Below is a small trained network, with its code and all its weights. Each question gives an input and a class and asks what happens when units are switched off, that is, made to give their printed mean instead of their output.

import numpy as np


def w(rows, s, z=0):
    codes = np.array(rows[::2]) - 128.0
    scale = np.full(codes.shape[1], s)
    scale[-1] = z or s
    return codes * scale


def norm(h):
    return h / np.sqrt((h * h).mean(-1, keepdims=True) + 1e-5)


def f(y):
    return y / 2 * (1 + np.tanh(0.7978845608 * (y + 0.044715 * y**3)))


def log_softmax(a):
    a = a - a.max(-1, keepdims=True)
    return a - np.log(np.exp(a).sum(-1, keepdims=True))


def net(x, mask):
    res = np.array(x, float).reshape(1, 7) / 4 @ E
    u = 0
    for l in range(2):
        y = f(norm(res) @ A[l][:, :-1].T + A[l][:, -1])
        res = res + np.where(mask[u : u + 8], y, B[l][:, -1]) @ B[l][:, :-1]
        u += 8
    return log_softmax(norm(res)[-1] @ U[:, :-1].T + U[:, -1])


A, B = {}, {}
E = w([
[102,154,123,58,83,144,187,3,146,188,135],'x0',
[101,171,46,69,134,163,90,93,92,233,147],'x1',
[20,113,121,34,130,191,71,44,241,71,208],'x2',
[165,197,74,238,142,132,88,90,117,191,211],'x3',
[229,161,45,58,145,201,176,116,143,42,181],'x4',
[168,29,17,161,122,53,100,144,126,189,111],'x5',
[144,168,138,171,87,145,107,179,214,69,146],'x6',
],0.0064)
A[0] = w([
[75,154,176,111,95,187,200,110,156,147,183,122],'L0N0',
[139,151,94,164,175,75,91,177,110,78,131,137],'L0N1',
[122,197,120,145,139,162,41,37,184,60,166,3],'L0N2',
[160,157,127,5,57,132,172,53,121,96,136,57],'L0N3',
[161,156,141,73,133,158,98,122,198,118,246,1],'L0N4',
[197,254,183,144,143,176,153,166,28,125,149,22],'L0N5',
[91,116,214,87,119,145,101,192,243,119,107,57],'L0N6',
[131,78,211,201,92,103,131,148,107,125,65,51],'L0N7',
],0.0069,0.0057)
B[0] = w([
[197,47,42,98,191,122,160,166,125,67,84,244],'L0N0',
[230,111,126,22,109,126,195,80,164,108,62,224],'L0N1',
[100,150,87,189,101,151,189,121,134,61,229,208],'L0N2',
[196,161,164,103,184,149,131,20,254,131,13,244],'L0N3',
[70,113,183,181,183,133,188,123,147,136,180,188],'L0N4',
[147,242,186,195,42,228,216,166,23,173,90,251],'L0N5',
[73,173,135,127,45,128,38,215,133,80,133,223],'L0N6',
[151,123,210,185,190,108,93,115,179,84,223,211],'L0N7',
],0.0073,0.0032)
A[1] = w([
[124,125,57,189,92,95,71,96,127,240,124,44],'L1N0',
[156,105,84,116,186,108,164,206,89,65,111,134],'L1N1',
[84,126,173,206,156,47,153,150,131,117,120,50],'L1N2',
[135,126,129,130,65,175,187,147,132,81,178,141],'L1N3',
[124,138,45,189,142,96,124,93,123,252,116,4],'L1N4',
[83,155,90,128,145,177,181,93,181,122,216,54],'L1N5',
[36,115,126,60,179,182,106,101,92,189,109,3],'L1N6',
[162,124,189,192,169,2,94,120,138,147,108,61],'L1N7',
],0.0089,0.005)
B[1] = w([
[96,222,63,70,71,27,224,116,90,80,166,223],'L1N0',
[147,102,63,140,89,126,68,99,117,177,152,226],'L1N1',
[161,56,184,161,90,66,188,119,165,141,60,193],'L1N2',
[34,146,115,176,127,115,58,136,98,201,125,252],'L1N3',
[53,213,96,81,32,73,145,82,170,42,152,225],'L1N4',
[136,89,121,161,201,174,139,120,156,182,190,247],'L1N5',
[101,124,164,103,255,88,73,175,43,164,85,186],'L1N6',
[110,48,206,83,169,142,221,131,122,141,216,241],'L1N7',
],0.0099,0.004)
U = w([
[32,114,160,146,22,125,3,197,192,11,99,40],'0',
[72,147,86,197,205,220,117,82,190,137,253,162],'1',
[39,124,165,70,215,75,62,137,27,187,68,4],'2',
[166,138,129,24,187,190,188,36,201,100,10,153],'3',
[251,42,25,120,93,106,87,168,73,148,115,102],'4',
[89,208,64,55,64,25,213,85,95,116,177,172],'5',
[195,228,168,227,53,183,178,161,25,188,57,172],'6',
[144,22,251,181,101,48,209,161,103,151,136,196],'7',
],0.014,0.0023)

Each question gives the input, the list of numbers given to net, and the class t.
The units are the neurons (one row each of A and B). Each row of codes is followed by its name. A weight is (code - 128) times the scale printed after its matrix; where a second scale follows, it is the last column's (A, B and U).
mask holds one flag per neuron, layer by layer. A switched-off neuron (its flag False) gives its mean, the last column of its row in B, instead of its output. The means were averaged over made-up inputs and are rounded, as every weight is.
A unit's drop is (log p(t) with every unit on - log p(t) with that unit switched off) / (log p(t) with every unit on - log p(t) with every unit switched off).
The circuit of an input: a set's keep is (log p(t) with only the set's units on - log p(t) with every unit switched off) / (log p(t) with every unit on - log p(t) with every unit switched off). Starting from the 12 units with the biggest drops (on a tie, the unit counted first), units are removed one at a time, each time the one whose removal leaves the highest keep (on an exact tie, the one counted first), for as long as the keep stays at least 0.8.
circuit, biggest first: the units of the circuit, biggest drop first
top k neurons: the k neurons with the biggest drops, biggest first
top k neurons in layer l: the k neurons of layer l with the biggest drops, biggest first
drop of u: that unit's drop, to one decimal
input [-3,3,0,1,-7,3,-1], class 5: circuit, biggest first -> L1N0
input [-5,6,-7,-2,-2,2,6], class 7: top 2 neurons in layer 0 -> L0N7; L0N0
input [0,2,-4,-8,0,-1,-5], class 2: top 2 neurons in layer 0 -> L0N0; L0N1
input [-1,6,5,-1,-4,2,1], class 2: top 2 neurons -> L1N6; L0N5
input [0,-2,8,-7,7,0,6], class 1: top 2 neurons -> L1N5; L0N4
input [4,5,-8,-8,-8,5,-8], class 5: top 2 neurons -> L1N0; L1N4
input [7,3,5,-3,-6,1,-2], class 2: top 2 neurons -> L1N6; L0N1
input [2,7,-4,-5,8,6,0], class 3: top 2 neurons -> L0N3; L0N0
input [3,6,-5,-2,5,-4,-2], class 6: top 2 neurons -> L0N5; L0N1
input [6,-3,2,-1,8,-3,7], class 1: top 2 neurons in layer 0 -> L0N2; L0N4
input [6,-8,-1,6,2,-7,-6], class 6: drop of L0N5 -> 1.6
input [-1,-1,-1,5,5,-1,-1], class 6: drop of L0N5 -> 1.4
input [-4,7,4,8,-8,-1,-5], class 5: drop of L1N0 -> 0.1
input [-3,-4,-7,-4,6,1,-2], class 4: circuit, biggest first -> L1N1
input [4,3,4,3,2,-7,-8], class 3: drop of L0N0 -> 0.5
